Below is a small trained network, with its code and all its weights. Each question gives an input and a class and asks what happens when units are switched off, that is, made to give their printed mean instead of their output.

import numpy as np


def w(rows, s, z=0):
    codes = np.array(rows[::2]) - 128.0
    scale = np.full(codes.shape[1], s)
    scale[-1] = z or s
    return codes * scale


def norm(h):
    return h / np.sqrt((h * h).mean(-1, keepdims=True) + 1e-5)


def f(y):
    return np.maximum(y, 0)


def log_softmax(a):
    a = a - a.max(-1, keepdims=True)
    return a - np.log(np.exp(a).sum(-1, keepdims=True))


def net(x, mask):
    res = np.array(x, float).reshape(1, 4) / 4 @ E
    u = 0
    for l in range(4):
        y = f(norm(res) @ A[l][:, :-1].T + A[l][:, -1])
        res = res + np.where(mask[u : u + 13], y, B[l][:, -1]) @ B[l][:, :-1]
        u += 13
    return log_softmax(norm(res)[-1] @ U[:, :-1].T + U[:, -1])


A, B = {}, {}
E = w([
[50,137,216,159,40],'x0',
[125,167,67,254,127],'x1',
[178,240,121,94,49],'x2',
[186,36,71,131,14],'x3',
],0.00056)
A[0] = w([
[120,5,221,157,171,98],'0.n1',
[71,141,156,163,113,161],'0.n2',
[194,182,142,87,62,92],'0.n3',
[111,142,171,66,164,103],'0.n4',
[162,52,199,190,178,21],'0.n5',
[151,115,187,32,136,1],'0.n6',
[119,115,130,85,128,169],'0.n7',
[82,120,225,100,92,154],'0.n8',
[155,195,114,107,89,20],'0.n9',
[107,198,160,123,171,19],'0.n10',
[122,63,101,177,194,132],'0.n11',
[129,230,145,89,109,121],'0.n12',
[152,108,88,44,181,137],'0.n13',
],0.0016,0.0012)
B[0] = w([
[90,213,68,64,77,240],'0.n1',
[190,148,124,129,156,228],'0.n2',
[52,156,51,84,125,208],'0.n3',
[155,65,133,131,126,191],'0.n4',
[66,183,10,72,78,153],'0.n5',
[108,53,168,49,133,155],'0.n6',
[130,115,127,157,137,200],'0.n7',
[192,120,142,103,160,254],'0.n8',
[78,204,4,68,35,147],'0.n9',
[102,150,148,130,214,158],'0.n10',
[137,187,90,95,86,238],'0.n11',
[69,131,76,96,154,229],'0.n12',
[168,122,187,147,129,228],'0.n13',
],0.0019,0.0008)
A[1] = w([
[9,42,183,182,140,200],'1.n1',
[68,98,144,134,40,190],'1.n2',
[40,25,87,130,196,153],'1.n3',
[7,128,202,125,93,76],'1.n4',
[171,172,114,201,129,30],'1.n5',
[122,226,134,191,174,67],'1.n6',
[58,150,57,79,117,49],'1.n7',
[37,35,78,144,160,103],'1.n8',
[185,110,99,87,59,213],'1.n9',
[134,146,199,83,161,2],'1.n10',
[147,140,49,174,64,42],'1.n11',
[128,130,99,140,116,57],'1.n12',
[175,116,45,143,172,165],'1.n13',
],0.0017,0.00064)
B[1] = w([
[184,204,108,89,116,202],'1.n1',
[196,124,117,123,192,210],'1.n2',
[128,251,64,63,66,204],'1.n3',
[213,166,149,144,104,191],'1.n4',
[88,105,135,142,151,166],'1.n5',
[94,40,121,117,112,216],'1.n6',
[129,117,90,114,153,172],'1.n7',
[175,209,90,90,83,182],'1.n8',
[93,122,144,121,175,243],'1.n9',
[92,91,102,158,107,164],'1.n10',
[83,86,153,116,161,202],'1.n11',
[111,113,145,120,146,139],'1.n12',
[153,151,181,139,121,226],'1.n13',
],0.0022,0.0011)
A[2] = w([
[114,73,212,111,174,88],'2.n1',
[107,144,124,173,125,35],'2.n2',
[242,176,162,151,128,78],'2.n3',
[72,177,95,147,165,75],'2.n4',
[147,33,108,124,90,32],'2.n5',
[145,161,154,14,137,181],'2.n6',
[95,223,142,108,33,97],'2.n7',
[176,151,237,157,48,56],'2.n8',
[51,162,98,195,64,64],'2.n9',
[85,181,114,124,166,2],'2.n10',
[116,188,156,121,36,110],'2.n11',
[145,110,141,192,191,105],'2.n12',
[97,148,254,164,49,228],'2.n13',
],0.0016,0.00074)
B[2] = w([
[41,87,61,115,156,145],'2.n1',
[142,119,121,137,145,135],'2.n2',
[164,63,112,130,209,152],'2.n3',
[109,90,178,108,96,170],'2.n4',
[80,124,187,112,66,145],'2.n5',
[96,109,106,195,166,248],'2.n6',
[151,146,62,76,169,186],'2.n7',
[250,129,113,155,218,149],'2.n8',
[172,153,112,127,156,159],'2.n9',
[84,112,164,114,137,151],'2.n10',
[166,149,68,123,162,166],'2.n11',
[94,153,129,80,105,147],'2.n12',
[219,109,95,82,196,172],'2.n13',
],0.0016)
A[3] = w([
[166,103,77,113,43,177],'3.n1',
[93,84,85,84,225,255],'3.n2',
[176,66,138,139,6,46],'3.n3',
[122,151,239,31,130,122],'3.n4',
[223,85,70,127,123,136],'3.n5',
[108,155,122,249,117,27],'3.n6',
[99,193,239,124,160,98],'3.n7',
[144,112,164,41,78,162],'3.n8',
[149,174,68,217,144,222],'3.n9',
[101,168,97,253,96,97],'3.n10',
[178,187,121,210,174,136],'3.n11',
[137,47,117,130,21,37],'3.n12',
[100,106,80,119,151,141],'3.n13',
],0.0022,0.00076)
B[3] = w([
[10,196,148,152,192,181],'3.n1',
[166,153,154,195,29,254],'3.n2',
[44,187,171,240,189,149],'3.n3',
[94,23,79,154,83,173],'3.n4',
[127,191,230,139,202,199],'3.n5',
[104,7,103,59,98,146],'3.n6',
[82,123,104,251,167,159],'3.n7',
[111,63,54,148,147,171],'3.n8',
[136,57,133,33,110,210],'3.n9',
[115,28,104,38,112,161],'3.n10',
[126,50,194,112,121,190],'3.n11',
[49,190,148,234,205,148],'3.n12',
[130,165,168,146,63,169],'3.n13',
],0.0017,0.0023)
U = w([
[95,228,36,48,102,150],'0',
[38,162,182,231,197,152],'1',
[105,2,121,71,105,152],'2',
[253,149,202,132,189,147],'3',
[152,151,164,196,9,100],'4',
[155,145,162,155,64,18],'5',
[150,149,177,145,59,9],'6',
],0.0091,0.011)

Each question gives the input, the list of numbers given to net, and the class t.
The units are the neurons (one row each of A and B). Each row of codes is followed by its name. A weight is (code - 128) times the scale printed after its matrix; where a second scale follows, it is the last column's (A, B and U).
mask holds one flag per neuron, layer by layer. A switched-off neuron (its flag False) gives its mean, the last column of its row in B, instead of its output. The means were averaged over made-up inputs and are rounded, as every weight is.
A unit's drop is (log p(t) with every unit on - log p(t) with that unit switched off) / (log p(t) with every unit on - log p(t) with every unit switched off).
The circuit of an input: a set's keep is (log p(t) with only the set's units on - log p(t) with every unit switched off) / (log p(t) with every unit on - log p(t) with every unit switched off). Starting from the 12 units with the biggest drops (on a tie, the unit counted first), units are removed one at a time, each time the one whose removal leaves the highest keep (on an exact tie, the one counted first), for as long as the keep stays at least 0.8.
units of the circuit, in order: the units of the circuit, biggest drop first
unit that matters most: the unit with the biggest drop
k most important neurons: the k neurons with the biggest drops, biggest first
k most important neurons of layer l: the k neurons of layer l with the biggest drops, biggest first
input [3,-6,-1,-5], class 2: units of the circuit, in order	(3.n4)
input [-7,-3,1,6], class 3: 2 most important neurons of layer 1	(1.n6, 1.n9)
input [2,8,4,8], class 1: units of the circuit, in order	(3.n3, 3.n12, 3.n1)
input [-1,8,-6,1], class 2: units of the circuit, in order	(3.n10, 3.n9)
input [7,-6,-1,-5], class 3: units of the circuit, in order	(1.n4, 2.n13)
input [-5,2,-5,-3], class 0: 2 most important neurons of layer 1	(1.n3, 1.n2)
input [-1,2,-5,5], class 0: units of the circuit, in order	(1.n3, 1.n8)
input [8,-2,-2,-6], class 3: units of the circuit, in order	(1.n4, 2.n13, 2.n8)
input [0,1,0,-1], class 4: 2 most important neurons	(1.n6, 3.n2)
input [-3,8,-8,-8], class 0: 3 most important neurons	(1.n3, 1.n8, 3.n5)
input [-1,-2,-7,7], class 0: 2 most important neurons	(1.n3, 1.n8)
input [-5,-7,-8,7], class 0: 3 most important neurons	(1.n3, 1.n8, 0.n1)
input [3,5,6,3], class 0: 2 most important neurons	(2.n7, 2.n6)
input [-7,0,-7,-5], class 0: unit that matters most	1.n3
input [4,7,-5,1], class 2: 2 most important neurons of layer 0	(0.n2, 0.n12)
input [-6,2,-6,2], class 0: 2 most important neurons	(1.n3, 0.n8)
input [-2,-7,-2,-5], class 2: 3 most important neurons of layer 3	(3.n4, 3.n5, 3.n1)
input [4,7,1,-6], class 2: 2 most important neurons of layer 1	(1.n6, 1.n9)
input [5,-2,0,5], class 1: 2 most important neurons of layer 0	(0.n8, 0.n13)
input [-8,-2,-5,3], class 3: unit that matters most	0.n13
